Below is a small trained network, with its code and all its weights. Each question gives an input and a class and asks what happens when units are switched off, that is, made to give their printed mean instead of their output.

import numpy as np


def w(rows, s, z=0):
    codes = np.array(rows[::2]) - 128.0
    scale = np.full(codes.shape[1], s)
    scale[-1] = z or s
    return codes * scale


def norm(h):
    return h / np.sqrt((h * h).mean(-1, keepdims=True) + 1e-5)


def f(y):
    return y / 2 * (1 + np.tanh(0.7978845608 * (y + 0.044715 * y**3)))


def log_softmax(a):
    a = a - a.max(-1, keepdims=True)
    return a - np.log(np.exp(a).sum(-1, keepdims=True))


def net(x, mask):
    res = np.array(x, float).reshape(1, 6) / 4 @ E
    u = 0
    for l in range(2):
        y = f(norm(res) @ A[l][:, :-1].T + A[l][:, -1])
        res = res + np.where(mask[u : u + 10], y, B[l][:, -1]) @ B[l][:, :-1]
        u += 10
    return log_softmax(norm(res)[-1] @ U[:, :-1].T + U[:, -1])


A, B = {}, {}
E = w([
[212,148,110,134,159,190,154],'x0',
[167,115,151,184,181,120,120],'x1',
[104,9,157,162,115,208,79],'x2',
[140,74,46,108,132,156,121],'x3',
[155,77,157,147,163,77,86],'x4',
[75,135,145,89,107,209,183],'x5',
],0.013)
A[0] = w([
[130,119,145,172,145,2,153,38],'0.n0',
[134,168,109,128,65,29,95,106],'0.n1',
[203,64,154,154,136,150,146,110],'0.n2',
[124,186,94,94,96,115,212,33],'0.n3',
[118,129,100,147,96,207,147,54],'0.n4',
[102,179,211,95,132,150,187,20],'0.n5',
[5,115,143,118,81,188,148,4],'0.n6',
[156,161,23,93,87,108,158,3],'0.n7',
[213,179,114,140,131,150,180,145],'0.n8',
[46,115,125,134,128,153,146,45],'0.n9',
],0.011,0.0061)
B[0] = w([
[57,164,159,201,190,107,86,232],'0.n0',
[66,185,103,123,43,77,128,254],'0.n1',
[168,149,76,148,84,172,74,212],'0.n2',
[180,66,100,59,118,70,225,204],'0.n3',
[51,146,203,147,200,49,115,182],'0.n4',
[202,142,254,173,70,132,204,184],'0.n5',
[12,78,217,101,113,232,95,252],'0.n6',
[98,96,68,45,200,74,125,178],'0.n7',
[150,195,102,152,222,203,162,251],'0.n8',
[107,108,179,82,170,159,82,163],'0.n9',
],0.0086,0.0047)
A[1] = w([
[108,171,130,171,101,161,91,19],'1.n0',
[120,157,167,165,165,40,98,47],'1.n1',
[117,155,17,141,126,94,199,2],'1.n2',
[154,141,168,132,141,21,109,87],'1.n3',
[61,122,110,112,91,198,134,35],'1.n4',
[88,115,104,90,79,87,81,64],'1.n5',
[178,134,110,166,183,172,153,24],'1.n6',
[99,141,44,64,121,108,154,40],'1.n7',
[106,160,157,174,154,17,100,15],'1.n8',
[177,4,122,167,116,90,58,73],'1.n9',
],0.011,0.0061)
B[1] = w([
[133,120,123,47,143,128,129,115],'1.n0',
[2,175,119,142,148,58,77,229],'1.n1',
[113,58,138,103,227,85,116,184],'1.n2',
[100,175,146,208,161,112,124,224],'1.n3',
[71,122,198,56,143,112,34,206],'1.n4',
[217,213,162,129,70,192,95,173],'1.n5',
[132,171,151,172,132,135,54,185],'1.n6',
[155,118,65,31,148,94,80,176],'1.n7',
[92,179,162,195,169,44,51,254],'1.n8',
[149,49,77,146,37,83,141,240],'1.n9',
],0.0093,0.0042)
U = w([
[90,196,145,194,128,53,77,226],'0',
[139,96,107,66,71,139,79,17],'1',
[166,21,100,190,51,139,78,177],'2',
[32,57,209,95,94,227,121,158],'3',
[124,156,59,33,185,100,182,131],'4',
[186,199,205,132,114,156,250,55],'5',
[233,166,101,201,182,223,104,112],'6',
[81,167,160,65,3,117,136,3],'7',
],0.019,0.0059)

Each question gives the input, the list of numbers given to net, and the class t.
The units are the neurons (one row each of A and B). Each row of codes is followed by its name. A weight is (code - 128) times the scale printed after its matrix; where a second scale follows, it is the last column's (A, B and U).
mask holds one flag per neuron, layer by layer. A switched-off neuron (its flag False) gives its mean, the last column of its row in B, instead of its output. The means were averaged over made-up inputs and are rounded, as every weight is.
A unit's drop is (log p(t) with every unit on - log p(t) with that unit switched off) / (log p(t) with every unit on - log p(t) with every unit switched off).
The circuit of an input: a set's keep is (log p(t) with only the set's units on - log p(t) with every unit switched off) / (log p(t) with every unit on - log p(t) with every unit switched off). Starting from the 12 units with the biggest drops (on a tie, the unit counted first), units are removed one at a time, each time the one whose removal leaves the highest keep (on an exact tie, the one counted first), for as long as the keep stays at least 0.8.
units of the circuit, in order: the units of the circuit, biggest drop first
top k neurons: the k neurons with the biggest drops, biggest first
top k neurons in layer l: the k neurons of layer l with the biggest drops, biggest first
drop of u: that unit's drop, to one decimal
input [4,1,-3,-8,3,1], class 5: units of the circuit, in order => [0.n5]
input [-4,-5,-1,7,4,-2], class 1: units of the circuit, in order => [1.n5, 1.n7]
input [3,-8,0,2,7,1], class 1: top 3 neurons => [1.n7, 0.n8, 0.n5]
input [-5,4,4,0,-5,-5], class 2: units of the circuit, in order => [1.n9, 0.n4]
input [7,3,-8,-2,-2,-7], class 6: top 2 neurons => [0.n8, 0.n4]
input [0,-2,-7,-2,2,3], class 4: top 2 neurons in layer 0 => [0.n3, 0.n7]
input [8,-5,-8,-6,-5,0], class 4: top 4 neurons in layer 1 => [1.n2, 1.n7, 1.n5, 1.n3]
input [1,5,-3,-1,-5,-3], class 6: top 2 neurons => [0.n8, 0.n4]
input [-1,-5,-3,1,-7,8], class 3: top 2 neurons in layer 0 => [0.n6, 0.n1]
input [2,-3,6,5,0,-1], class 2: top 2 neurons => [1.n9, 0.n6]
input [4,3,-6,-4,-5,-4], class 4: top 2 neurons in layer 0 => [0.n3, 0.n8]
input [3,-6,-1,-2,5,5], class 5: top 2 neurons => [0.n5, 0.n3]
input [4,3,0,8,-7,1], class 4: drop of 0.n7 => 0.8
input [-2,-6,-3,-2,0,6], class 3: drop of 0.n5 => 0.0
input [7,-3,3,-1,7,-4], class 2: units of the circuit, in order => [1.n9]
input [-5,1,-6,2,-5,-3], class 4: drop of 0.n7 => 0.2
input [7,-2,3,-7,2,8], class 5: top 2 neurons => [0.n5, 1.n1]
